Below is a small trained network, with its code and all its weights. Each question gives an input and a target symbol and asks what happens when units are switched off, that is, made to give their printed mean instead of their output.

import numpy as np


def w(rows, s, z=0):
    codes = np.array(rows[::2]) - 128.0
    scale = np.full(codes.shape[1], s)
    scale[-1] = z or s
    return codes * scale


def f(y):
    return np.maximum(y, 0)


def softmax(a):
    e = np.exp(a - a.max(-1, keepdims=True))
    return e / e.sum(-1, keepdims=True)


def log_softmax(a):
    a = a - a.max(-1, keepdims=True)
    return a - np.log(np.exp(a).sum(-1, keepdims=True))


def net(x, mask):
    ids = ['Λβζτφω'.index(c) for c in x.split()]
    T = len(ids)
    res = E[ids] + P[:T]
    q, k, v = (res @ M[0].T for M in (Q, K, V))
    z = softmax(np.where(np.tri(T) > 0, q @ k.T / 4**0.5, -1e9)) @ v
    res = res + np.where(mask[0], z, O[0][:, -1]) @ O[0][:, :-1]
    y = f(res @ A[0][:, :-1].T + A[0][:, -1])
    res = res + np.where(mask[1:25], y, B[0][:, -1]) @ B[0][:, :-1]
    return log_softmax(res[-1] @ U[:, :-1].T + U[:, -1])


Q, K, V, O, A, B = {}, {}, {}, {}, {}, {}
E = w([
[123,63,144,206,68,160,41,154],'Λ',
[92,203,119,104,127,123,42,181],'β',
[185,184,110,135,155,165,191,152],'ζ',
[80,79,72,120,115,109,216,205],'τ',
[83,195,5,114,40,92,171,61],'φ',
[129,123,229,93,22,118,192,169],'ω',
],0.016)
P = w([
[41,189,2,242,60,230,126,255],'0',
[180,189,38,235,113,96,95,225],'1',
[237,130,52,131,103,100,82,166],'2',
[198,129,98,110,114,106,90,141],'3',
[166,123,132,97,123,111,92,116],'4',
[138,122,159,92,136,116,95,96],'5',
[120,131,179,92,140,110,100,91],'6',
[109,136,202,95,147,108,104,78],'7',
[95,140,219,97,149,107,107,75],'8',
],0.008)
Q[0] = w([
[109,174,94,117,122,138,29,156],'H0',
[129,3,73,249,119,154,167,93],'H0',
[86,143,65,156,246,188,73,93],'H0',
[112,128,113,53,163,36,239,163],'H0',
],0.0068)
K[0] = w([
[139,222,81,111,135,172,60,137],'H0',
[135,1,123,157,167,141,180,190],'H0',
[94,114,98,96,238,133,61,126],'H0',
[81,117,45,102,153,67,196,105],'H0',
],0.0067)
V[0] = w([
[91,175,149,107,91,43,136,1],'H0',
[112,159,18,119,108,87,159,17],'H0',
[197,156,188,120,238,188,159,93],'H0',
[183,103,154,73,230,135,150,123],'H0',
],0.0076)
O[0] = w([
[152,74,77,159,107,159,48,77,88],'H0',
[144,50,137,218,132,107,159,1,214],'H0',
[142,133,86,116,188,227,193,133,6],'H0',
[155,91,160,67,202,198,176,156,1],'H0',
],0.009,0.0077)
A[0] = w([
[115,144,94,165,70,161,198,135,127],'N0',
[144,107,156,124,103,160,151,175,63],'N1',
[153,34,114,88,130,120,91,107,188],'N2',
[149,140,111,175,205,161,125,190,87],'N3',
[140,172,53,70,152,121,156,102,219],'N4',
[103,111,124,89,117,122,116,201,170],'N5',
[174,47,164,135,158,131,122,79,75],'N6',
[176,85,176,116,135,141,148,161,45],'N7',
[119,113,157,118,99,81,117,91,122],'N8',
[173,108,160,55,223,250,159,113,83],'N9',
[122,120,112,131,151,161,121,96,255],'N10',
[139,97,74,177,117,129,176,104,78],'N11',
[78,103,33,108,78,147,130,111,125],'N12',
[78,103,187,81,195,238,155,152,48],'N13',
[134,211,100,117,135,131,138,178,187],'N14',
[169,94,84,174,129,187,163,101,96],'N15',
[179,191,100,93,102,92,178,166,253],'N16',
[155,108,91,144,136,167,73,144,157],'N17',
[70,75,207,106,126,121,129,143,91],'N18',
[128,146,69,100,164,165,134,218,127],'N19',
[178,131,123,70,210,230,176,171,117],'N20',
[92,98,154,117,225,239,148,115,108],'N21',
[166,56,144,134,106,131,129,135,136],'N22',
[114,134,161,70,115,113,170,190,29],'N23',
],0.011,0.0059)
B[0] = w([
[148,124,147,120,150,189,92,140,198],'N0',
[167,125,170,186,152,100,111,206,138],'N1',
[99,181,186,196,69,125,192,107,157],'N2',
[107,76,72,55,156,115,88,70,151],'N3',
[226,158,33,169,71,93,137,153,174],'N4',
[82,145,155,117,171,113,199,86,176],'N5',
[109,137,111,99,215,215,76,220,150],'N6',
[179,167,181,238,146,108,162,230,131],'N7',
[133,115,116,104,159,140,140,128,239],'N8',
[25,211,136,193,111,255,154,114,145],'N9',
[169,94,144,101,116,132,135,151,154],'N10',
[101,154,141,110,191,147,159,95,202],'N11',
[157,76,136,123,181,173,104,207,196],'N12',
[181,23,201,122,179,143,91,241,136],'N13',
[167,66,117,118,121,47,186,124,212],'N14',
[133,156,69,51,109,98,125,111,150],'N15',
[38,113,141,103,136,223,79,109,247],'N16',
[160,157,132,217,116,47,190,180,134],'N17',
[132,188,68,90,137,118,94,106,145],'N18',
[120,149,201,208,45,154,124,192,168],'N19',
[101,104,105,45,170,79,175,59,166],'N20',
[217,38,126,142,116,17,46,164,135],'N21',
[184,107,131,156,115,148,73,167,148],'N22',
[212,180,69,165,100,57,129,157,162],'N23',
],0.0098,0.014)
U = w([
[174,153,130,254,98,128,138,212,204],'Λ',
[194,101,80,108,121,7,164,70,158],'β',
[66,211,122,98,131,170,159,30,87],'ζ',
[91,71,213,45,185,194,132,136,227],'τ',
[100,130,75,82,142,192,43,152,82],'φ',
[115,90,155,92,68,184,99,108,4],'ω',
],0.013,0.0039)

Each question gives the input, a string of symbols that net reads in full, and the target symbol t.
The units are the heads (4 rows each of Q, K, V and O) and the neurons (one row each of A and B). Each row of codes is followed by its name. A weight is (code - 128) times the scale printed after its matrix; where a second scale follows, it is the last column's (O, A, B and U).
mask holds one flag per unit, heads first, then neurons. A switched-off unit (its flag False) gives its mean, the last column of its rows in O or B, instead of its output. The means were averaged over made-up inputs and are rounded, as every weight is.
A unit's drop is (log p(t) with every unit on - log p(t) with that unit switched off) / (log p(t) with every unit on - log p(t) with every unit switched off).
The circuit of an input: a set's keep is (log p(t) with only the set's units on - log p(t) with every unit switched off) / (log p(t) with every unit on - log p(t) with every unit switched off). Starting from the 12 units with the biggest drops (on a tie, the unit counted first), units are removed one at a time, each time the one whose removal leaves the highest keep (on an exact tie, the one counted first), for as long as the keep stays at least 0.8.
units of the circuit, in order: the units of the circuit, biggest drop first
unit that matters most: the unit with the biggest drop
top k neurons: the k neurons with the biggest drops, biggest first
input ζ ω ζ β ζ β φ ω, target ζ: unit that matters most : N14
input ζ ζ ω, target Λ: units of the circuit, in order : (N23; H0)
input ζ Λ φ φ τ φ ζ φ, target τ: units of the circuit, in order : (N12; H0; N6; N11)
input β ζ ζ φ ζ, target φ: top 4 neurons : (N14; N5; N2; N20)
input Λ ζ φ ζ ζ Λ, target ζ: units of the circuit, in order : (H0; N5; N12)
input φ ζ τ, target τ: units of the circuit, in order : (N4; N23)
input β ζ ζ ω β τ ω β τ, target β: top 3 neurons : (N23; N11; N9)
input φ ζ ζ β φ ζ β τ, target Λ: top 3 neurons : (N16; N2; N20)
input ζ ζ ω τ, target Λ: top 3 neurons : (N23; N19; N20)
input ζ ζ φ ζ, target φ: units of the circuit, in order : (N14; N5; H0; N15)
input Λ ω ζ ζ τ ζ ζ φ τ, target ζ: top 3 neurons : (N14; N18; N12)
input β ζ ζ ζ ζ β ζ β, target ζ: top 3 neurons : (N12; N5; N4)
input ζ ζ ζ, target ζ: top 3 neurons : (N20; N9; N16)
input β ω Λ Λ, target β: units of the circuit, in order : (N16)
input ζ ζ φ τ τ Λ ζ ζ ω, target ω: units of the circuit, in order : (H0; N11)
input τ ζ ζ ζ, target ζ: units of the circuit, in order : (N9; H0; N12)
input τ ζ ω β φ β ζ ζ Λ, target Λ: top 4 neurons : (N16; N17; N20; N11)
input ζ β ω φ ζ ζ Λ β φ, target β: top 2 neurons : (N16; N19)
input β ζ φ ζ β, target ζ: units of the circuit, in order : (N12; H0; N5)
input ζ β ζ, target β: top 4 neurons : (N14; N20; N4; N3)
input ζ φ φ ζ ω, target Λ: top 2 neurons : (N16; N22)
input Λ ζ ω ζ ζ β ζ ζ ω, target β: unit that matters most : N23
